Below are the code and all the weights of a small trained network. Each question names an input and a class and asks about switching units off, where a switched-off unit gives its printed mean instead of its output.

import numpy as np


def w(rows, s, z=0):
    codes = np.array(rows[::2]) - 128.0
    scale = np.full(codes.shape[1], s)
    scale[-1] = z or s
    return codes * scale


def norm(h):
    return h / np.sqrt((h * h).mean(-1, keepdims=True) + 1e-5)


def f(y):
    return np.maximum(y, 0)


def log_softmax(a):
    a = a - a.max(-1, keepdims=True)
    return a - np.log(np.exp(a).sum(-1, keepdims=True))


def net(x, mask):
    res = np.array(x, float).reshape(1, 5) / 4 @ E
    u = 0
    for l in range(4):
        y = f(norm(res) @ A[l][:, :-1].T + A[l][:, -1])
        res = res + np.where(mask[u : u + 7], y, B[l][:, -1]) @ B[l][:, :-1]
        u += 7
    return log_softmax(norm(res)[-1] @ U[:, :-1].T + U[:, -1])


A, B = {}, {}
E = w([
[205,126,124,83,123,144,233,142,139,26,105,139],'x0',
[69,172,28,119,3,192,42,77,164,30,111,22],'x1',
[122,131,130,7,136,114,107,113,121,143,222,125],'x2',
[68,57,247,198,189,52,111,194,82,30,231,238],'x3',
[129,136,122,132,126,130,131,125,128,128,133,129],'x4',
],0.0019)
A[0] = w([
[121,134,115,220,125,131,147,117,118,101,126,118,10],'L0N0',
[114,126,129,211,116,142,112,127,119,74,61,128,20],'L0N1',
[145,126,110,99,105,142,183,141,125,2,125,131,8],'L0N2',
[83,126,120,135,88,129,70,114,131,37,141,96,11],'L0N3',
[100,130,123,29,123,134,90,116,108,85,211,124,5],'L0N4',
[58,126,112,181,107,134,31,136,120,171,162,127,20],'L0N5',
[83,126,129,168,132,140,69,134,126,16,185,143,52],'L0N6',
],0.0095,0.0017)
B[0] = w([
[128,110,141,99,136,97,118,173,209,157,140,127,177],'L0N0',
[155,117,115,104,107,93,107,213,225,197,90,146,208],'L0N1',
[156,149,210,113,216,129,77,3,125,121,103,80,255],'L0N2',
[132,172,36,174,160,230,69,175,104,62,165,202,247],'L0N3',
[160,105,126,126,116,88,123,225,254,191,71,142,226],'L0N4',
[171,142,210,98,210,127,104,15,138,102,86,80,235],'L0N5',
[92,109,128,140,52,66,231,110,47,143,164,100,254],'L0N6',
],0.0068,0.0063)
A[1] = w([
[2,37,109,88,62,178,124,134,78,100,96,99,56],'L1N0',
[50,68,143,55,69,181,108,120,99,90,119,102,76],'L1N1',
[14,59,126,48,44,205,149,126,52,108,111,99,58],'L1N2',
[20,95,106,75,23,139,144,110,95,127,123,62,2],'L1N3',
[71,121,100,78,19,177,142,70,57,143,83,51,53],'L1N4',
[56,122,67,122,53,140,133,113,68,122,135,83,27],'L1N5',
[135,158,51,71,70,185,84,104,159,141,55,60,157],'L1N6',
],0.0076,0.00073)
B[1] = w([
[156,144,93,139,174,104,180,129,143,212,147,125,129],'L1N0',
[162,171,65,193,110,103,160,83,89,240,95,75,128],'L1N1',
[183,132,134,131,122,2,212,128,159,164,153,122,130],'L1N2',
[122,112,109,182,171,138,161,146,81,165,168,182,134],'L1N3',
[113,51,184,121,156,77,189,227,147,117,150,195,144],'L1N4',
[130,110,131,218,180,46,117,112,151,120,136,109,131],'L1N5',
[110,120,136,178,45,25,241,104,63,84,202,103,254],'L1N6',
],0.0039,0.007)
A[2] = w([
[106,124,108,178,84,68,198,151,49,144,197,143,72],'L2N0',
[35,113,149,108,69,196,110,143,54,133,103,139,22],'L2N1',
[126,105,85,77,21,133,107,219,254,194,66,105,3],'L2N2',
[14,62,184,134,1,63,188,135,72,95,177,105,5],'L2N3',
[39,99,140,123,16,155,167,167,87,174,78,105,92],'L2N4',
[51,58,114,3,51,165,129,205,143,94,83,109,46],'L2N5',
[122,86,162,139,234,183,159,177,47,224,139,227,149],'L2N6',
],0.0063,0.00073)
B[2] = w([
[34,49,146,75,60,139,171,117,51,161,148,108,251],'L2N0',
[128,161,139,125,185,163,137,147,58,140,161,150,128],'L2N1',
[101,77,127,82,126,123,101,254,216,213,104,169,241],'L2N2',
[112,97,96,155,72,120,243,115,50,147,138,111,253],'L2N3',
[179,150,156,170,150,135,156,107,90,116,146,144,158],'L2N4',
[190,186,119,161,126,73,99,150,168,79,149,193,139],'L2N5',
[143,203,18,179,84,162,82,120,147,58,142,106,230],'L2N6',
],0.0049,0.005)
A[3] = w([
[124,141,133,148,75,204,91,140,128,48,143,166,51],'L3N0',
[135,122,207,44,176,217,84,5,107,128,78,73,121],'L3N1',
[127,141,214,85,181,133,81,3,97,131,103,76,24],'L3N2',
[59,59,206,125,226,156,94,95,91,88,102,128,25],'L3N3',
[93,169,9,142,80,249,58,153,98,29,148,148,40],'L3N4',
[107,115,179,78,122,223,115,139,95,132,77,157,2],'L3N5',
[119,119,206,109,83,223,124,132,69,127,60,163,15],'L3N6',
],0.0065,0.00052)
B[3] = w([
[117,147,53,123,159,147,123,158,83,168,127,149,168],'L3N0',
[153,144,182,182,196,49,133,52,101,91,151,106,239],'L3N1',
[126,122,185,62,171,203,81,70,105,138,77,111,255],'L3N2',
[180,163,140,77,78,155,132,80,190,110,100,75,179],'L3N3',
[83,140,85,118,108,253,62,189,90,89,148,203,221],'L3N4',
[115,150,137,152,91,65,109,102,121,159,120,89,129],'L3N5',
[70,136,137,204,137,74,79,154,172,75,189,139,133],'L3N6',
],0.0056,0.0073)
U = w([
[172,153,207,108,204,131,95,10,122,105,95,80,234],'0',
[82,78,121,143,51,85,236,121,53,140,167,107,165],'1',
[146,103,123,112,125,82,106,237,254,199,99,151,91],'2',
[108,172,40,151,122,225,69,168,90,75,157,182,3],'3',
],0.0059,0.00052)

Each question gives the input, the list of numbers given to net, and the class t.
The units are the neurons (one row each of A and B). Each row of codes is followed by its name. A weight is (code - 128) times the scale printed after its matrix; where a second scale follows, it is the last column's (A, B and U).
mask holds one flag per neuron, layer by layer. A switched-off neuron (its flag False) gives its mean, the last column of its row in B, instead of its output. The means were averaged over made-up inputs and are rounded, as every weight is.
A unit's drop is (log p(t) with every unit on - log p(t) with that unit switched off) / (log p(t) with every unit on - log p(t) with every unit switched off).
The circuit of an input: a set's keep is (log p(t) with only the set's units on - log p(t) with every unit switched off) / (log p(t) with every unit on - log p(t) with every unit switched off). Starting from the 12 units with the biggest drops (on a tie, the unit counted first), units are removed one at a time, each time the one whose removal leaves the highest keep (on an exact tie, the one counted first), for as long as the keep stays at least 0.8.
circuit, biggest first: the units of the circuit, biggest drop first
top k neurons: the k neurons with the biggest drops, biggest first
drop when u is switched off: that unit's drop, to one decimal
input [6,-3,8,-5,-7], class 2: circuit, biggest first : L0N4
input [-4,-8,6,-8,-2], class 1: circuit, biggest first : L0N2; L0N4
input [1,6,7,5,0], class 2: top 3 neurons : L0N4; L1N6; L0N3
input [-4,1,3,-6,-2], class 1: top 2 neurons : L0N2; L1N6
input [-5,1,-1,8,0], class 1: top 2 neurons : L0N6; L0N2
input [6,5,-4,8,3], class 1: top 2 neurons : L0N6; L0N5
input [5,0,5,8,6], class 1: top 2 neurons : L0N6; L0N5
input [-4,4,-8,6,8], class 2: top 3 neurons : L0N1; L0N0; L1N6
input [6,3,8,-7,0], class 2: top 3 neurons : L0N4; L0N5; L0N6
input [7,8,6,2,4], class 3: top 3 neurons : L0N3; L0N5; L0N4
input [-5,-6,6,2,8], class 2: circuit, biggest first : L0N2; L0N6
input [-3,-4,-4,7,0], class 1: top 2 neurons : L0N2; L0N3
input [6,3,7,-5,5], class 2: top 2 neurons : L0N4; L0N5
input [2,8,1,0,2], class 3: circuit, biggest first : L0N3
input [-1,-4,6,6,-3], class 1: top 2 neurons : L0N1; L0N3
input [1,7,-5,3,4], class 3: top 2 neurons : L0N3; L0N4
input [5,7,4,-7,-2], class 1: top 3 neurons : L1N6; L0N5; L2N6
input [-2,-6,2,5,-4], class 3: top 2 neurons : L2N6; L1N6
input [-5,-6,5,-3,8], class 3: drop when L0N5 is switched off : 0.7
input [-7,-1,-8,-8,-8], class 1: circuit, biggest first : L1N6
input [-4,-5,0,-1,-3], class 3: drop when L0N2 is switched off : 1.1
input [-2,6,0,-1,-3], class 3: drop when L0N2 is switched off : 0.0
input [4,-8,-8,-7,-4], class 2: drop when L0N6 is switched off : 1.2
